[ -9  46 -69   6] ⇒ -9, 6

[ 20   1 -63 -71 -43  -7  62] ⇒ 20, 62

[[ 62  77  20 -10  -3  -3]
 [ 24  10   7  -6  14  17]] ⇒ 62, 17

[[-30  22 -44 -22  54 -30  58]
 [ 15  22 -44 -22  64  -2 -71]
 [-30  22  11 -22  64  -4 -71]] ⇒ -30, -71

[ 75  -5 -47 -40] ⇒ 75, -40

[[ 63 -42 -31  -3  24 -44   9]
 [-33  23  17   1 -13  23  -4]] ⇒ 63, -4
---
 59  -44   60  -14  -61   -2
-20   26   60  -16  -26   -1
→ -14

-10  -62   50  -14   20   18
-15  -64   42  -19   13   11
-16  -65   43  -19   14   11
→ -14

 50  -70  -50   38   16   56 → 38

 14  -25   -9   62  -28  -12 → 62

-37  -34   22   14  -15  -63 → 14

-56   45   11  -43   43   24 → -43
---
  6  -10    2   11   20   -5  -19
-16   14    4   39   -2  -13  -40
-16    6    3   46    8  -19  -57
Out: 6, -57

-12  -68   24  -46  -14    4  -22 Out: -12, -22

 43    9  -23   14  -34    9
 23   68   -6   20   -5   18
Out: 43, 18

 -1  -60    6   21   35
-13  -33   -9    0    9
Out: -1, 9

-48   63   59  -13 Out: -48, -13

-74   -5   -9  -10
-64  -10    7   15
-11   -8   24   36
Out: -74, 36

60  30  61  31 Out: 60, 31
---
[[  1  16 -10  18 -41]
 [ 52  12 -19  24 -72]] Answer: -19

[[-38 -61  40 -36  53 -43]
 [-41 -15  30 -17  10 -33]] Answer: -41

[ 10  32  56 -36  -2 -29] Answer: -2

[[ 52  28 -20  67  15  66  54]
 [-25  -5  32 -36  -3 -37 -35]
 [ 54  29 -19  69  23  69  64]] Answer: -35

[[ 62 -34 -39 -31   1]
 [ -7  34  47  52   4]
 [-36 -14  23 -32   1]] Answer: -34

[ -7  23 -74  65] Answer: 23

[-40   0  22  59 -18] Answer: 0
---
Q:
array([[ 23,  -4,  -4,   3],
       [ 21, -56,  45, -47]])
A: -56

Q:
array([[-25, -76,  74,  24,  66],
       [-66, -54,  66,  -9, -13],
       [ 42, -69,  32, -44,  28]])
A: -54

Q:
array([[ 64,  10, -60, -20],
       [ 43,  32,  65, -57]])
A: 32

Q:
array([[-42,  42, -64, -23,  58, -30, -16],
       [-37,  26, -20,   9,  12, -37,  11]])
A: 26

Q:
array([[ 26, -33, -10, -39, -59, -49],
       [ 11,  58, -16,  36,  18,  42]])
A: 58

Q:
array([[-23,  65,  -2,  39,  12,  60],
       [ 14,  49,  22, -35, -44,  55],
       [-16,   9, -12, -16, -20,   9]])
A: 49

Q:
array([[ 40,  49,  44,  47,  21,  47,  -7],
       [-37, -70, -38, -49, -16, -62,   8],
       [-50, -60, -32, -14, -12, -34, -12]])
A: -70
---
[[  8  66   6  -6]
 [  2  38 -25 -11]
 [-21  66  30 -21]] -> 38

[[  5 -61  -5 -26   6]
 [ 45  30  47   7  66]] -> -61

[[  9  28 -65  29]
 [-71   9  43 -13]] -> 28

[[ 61 -38   8 -46  32 -23]
 [-11 -23  -1 -32   6 -33]
 [-33 -19 -24 -10  -3 -16]] -> -23

[[-68 -55 -46 -30 -62 -72]
 [  2   1   1   3   0  -4]
 [ -7  -2  -1  -1  -2   0]] -> 1

[[  9 -14  25 -49  39  19   6]
 [ 11  23 -46  31   2   6  64]] -> -14
---
((117, -567, 495, -152, -386), (-487, -460, 221, 503, 733)) 117
(38, 206, 27, 61) 38
(302, 986, 499, 486, 565, 482, 70) 302
(-48, 30, -47, 43, -36, 4) -48
(4, 4, 1, 5, 8) 4
(-25, 28, -26, -38) -25
(209, 143, 21, 48, 65) 209
---
[-57 -39 -48 -22   7 -19] -> -22

[ 21 -38  32  56  15  43  18] -> 56

[-64  53  -8 -58  30 -45] -> -58

[ 56 -32 -11 -19  30  10   7] -> -19

[[-15 -69  26  61   7]
 [-70  21  33 -45  27]
 [-36  24  56  45 -34]] -> 61

[-13 -73 -48  29] -> 29

[[ 73 -14 -76  29]
 [ -5 -30  -3 -21]] -> 29

[[  4   3 -23   2  16]
 [ -6 -20  56  -8 -40]] -> 2

[[ 43 -31 -41 -55  67 -26]
 [ 15 -37  -8 -32   7 -12]] -> -55
---
[ 26 -18  36  57 -78  11] ans = 26
[-56  50  54  42   0] ans = -56
[ 10 -69   2  29  -4 -72] ans = 10
[ 55 -21  73  42 -75 -24] ans = 55
[-28   5 -25  -6 -56] ans = -28
[ 42  64  15 -11  46  23 -56] ans = 42
[-49   7   9   2  59  39  18] ans = -49
---
array([[89, 76, 88, 15, 17],
       [39, 55, 75, 60, 53]])	60

array([[ 550,  -39, -606,  -44,  474,  132,  824],
       [-199, -434, -591, -401, -101, -331,  119]])	-331

array([[4, 5, 5, 5, 7],
       [1, 5, 3, 9, 6]])	9

array([[1, 8, 3, 4, 3, 7],
       [1, 8, 3, 3, 3, 6]])	3

array([[6, 8, 6, 8, 5, 7, 6],
       [6, 2, 5, 4, 8, 5, 6]])	5

array([[189, 133, 236, 244,  65],
       [142, 225,  24, 133, 171]])	133
